Here is a tiny trained network, its code and every weight. The questions are about switching its units off for an input and a class, where a switched-off unit gives its printed mean instead of its output.

import numpy as np


def w(rows, s, z=0):
    codes = np.array(rows[::2]) - 128.0
    scale = np.full(codes.shape[1], s)
    scale[-1] = z or s
    return codes * scale


def f(y):
    return np.maximum(y, 0)


def log_softmax(a):
    a = a - a.max(-1, keepdims=True)
    return a - np.log(np.exp(a).sum(-1, keepdims=True))


def net(x, mask):
    res = np.array(x, float).reshape(1, 5) / 4 @ E
    y = f(res @ A[0][:, :-1].T + A[0][:, -1])
    res = res + np.where(mask, y, B[0][:, -1]) @ B[0][:, :-1]
    return log_softmax(res[-1] @ U[:, :-1].T + U[:, -1])


A, B = {}, {}
E = w([
[76,198,2],'x0',
[15,180,212],'x1',
[40,17,87],'x2',
[130,128,129],'x3',
[128,128,125],'x4',
],0.0051)
A[0] = w([
[111,57,181,118],'N0',
[217,254,164,63],'N1',
[68,142,156,56],'N2',
[135,153,36,71],'N3',
[190,112,86,59],'N4',
[39,199,199,54],'N5',
[64,127,162,89],'N6',
[198,118,82,85],'N7',
[116,146,99,252],'N8',
[167,111,104,63],'N9',
[45,40,105,46],'N10',
[69,185,87,83],'N11',
[89,162,100,90],'N12',
[165,174,143,55],'N13',
[120,127,156,163],'N14',
[89,158,161,51],'N15',
[144,111,170,180],'N16',
[68,182,102,150],'N17',
[157,104,170,54],'N18',
[149,119,108,89],'N19',
[205,86,99,51],'N20',
[50,163,167,55],'N21',
[96,38,96,58],'N22',
[174,85,76,66],'N23',
[167,131,184,145],'N24',
[136,147,98,144],'N25',
[118,118,203,113],'N26',
],0.011,0.0046)
B[0] = w([
[198,157,166,198],'N0',
[22,44,207,238],'N1',
[102,178,107,167],'N2',
[166,194,250,197],'N3',
[107,197,101,169],'N4',
[90,196,47,228],'N5',
[112,150,88,184],'N6',
[109,188,76,185],'N7',
[197,48,47,253],'N8',
[114,179,122,147],'N9',
[58,79,207,209],'N10',
[179,174,250,195],'N11',
[156,165,178,167],'N12',
[78,102,172,152],'N13',
[148,116,107,175],'N14',
[110,165,96,155],'N15',
[169,145,136,198],'N16',
[195,121,153,220],'N17',
[153,186,202,149],'N18',
[124,158,129,141],'N19',
[112,225,103,175],'N20',
[103,184,75,191],'N21',
[59,111,178,185],'N22',
[95,185,95,176],'N23',
[180,137,147,198],'N24',
[151,125,158,172],'N25',
[180,136,169,194],'N26',
],0.023,0.0048)
U = w([
[40,215,67,79],'0',
[1,76,183,62],'1',
[185,145,170,27],'2',
[126,111,108,254],'3',
[126,117,112,231],'4',
[129,28,3,74],'5',
],0.007,0.0078)

Each question gives the input, the list of numbers given to net, and the class t.
The units are the neurons (one row each of A and B). Each row of codes is followed by its name. A weight is (code - 128) times the scale printed after its matrix; where a second scale follows, it is the last column's (A, B and U).
mask holds one flag per neuron, in row order. A switched-off neuron (its flag False) gives its mean, the last column of its row in B, instead of its output. The means were averaged over made-up inputs and are rounded, as every weight is.
A unit's drop is (log p(t) with every unit on - log p(t) with that unit switched off) / (log p(t) with every unit on - log p(t) with every unit switched off).
The circuit of an input: a set's keep is (log p(t) with only the set's units on - log p(t) with every unit switched off) / (log p(t) with every unit on - log p(t) with every unit switched off). Starting from the 12 units with the biggest drops (on a tie, the unit counted first), units are removed one at a time, each time the one whose removal leaves the highest keep (on an exact tie, the one counted first), for as long as the keep stays at least 0.8.
units of the circuit, in order: the units of the circuit, biggest drop first
most important unit: the unit with the biggest drop
k most important neurons: the k neurons with the biggest drops, biggest first
drop of u: that unit's drop, to one decimal
input [-8,-2,2,-1,0], class 2: most important unit => N0
input [-8,6,4,2,8], class 2: 2 most important neurons => (N0; N26)
input [1,-3,5,2,0], class 1: units of the circuit, in order => (N22; N10)
input [6,-2,0,-4,4], class 2: units of the circuit, in order => (N3; N11)
input [8,-1,8,-4,6], class 1: 2 most important neurons => (N10; N22)
input [1,7,0,-6,-5], class 0: 2 most important neurons => (N5; N21)
input [-5,8,0,7,1], class 0: 2 most important neurons => (N5; N21)
input [7,4,1,4,-2], class 2: 2 most important neurons => (N11; N17)
input [-8,-8,-4,-6,1], class 0: 2 most important neurons => (N20; N7)
input [6,-4,-2,4,3], class 2: 2 most important neurons => (N3; N5)
input [8,-1,7,-8,-5], class 2: 3 most important neurons => (N1; N3; N11)
input [-5,4,-5,4,5], class 1: 4 most important neurons => (N1; N8; N17; N13)
input [6,1,1,1,1], class 2: units of the circuit, in order => (N11; N3; N17)
input [-4,-2,-8,4,-4], class 1: most important unit => N1
input [-4,-6,-1,-6,4], class 0: units of the circuit, in order => (N20; N7; N4)
input [7,-5,-1,0,-3], class 2: 2 most important neurons => (N3; N5)
input [-3,-2,1,-2,2], class 5: 2 most important neurons => (N3; N11)
input [1,4,8,-4,2], class 1: 2 most important neurons => (N10; N22)
input [2,0,-3,0,-3], class 5: drop of N0 => 0.1
input [1,8,-1,-7,7], class 0: units of the circuit, in order => (N5)
input [2,-5,1,4,2], class 0: drop of N17 => 0.2
input [2,3,-8,2,-6], class 1: drop of N1 => 1.0
input [2,-3,-8,6,6], class 1: drop of N1 => 0.8
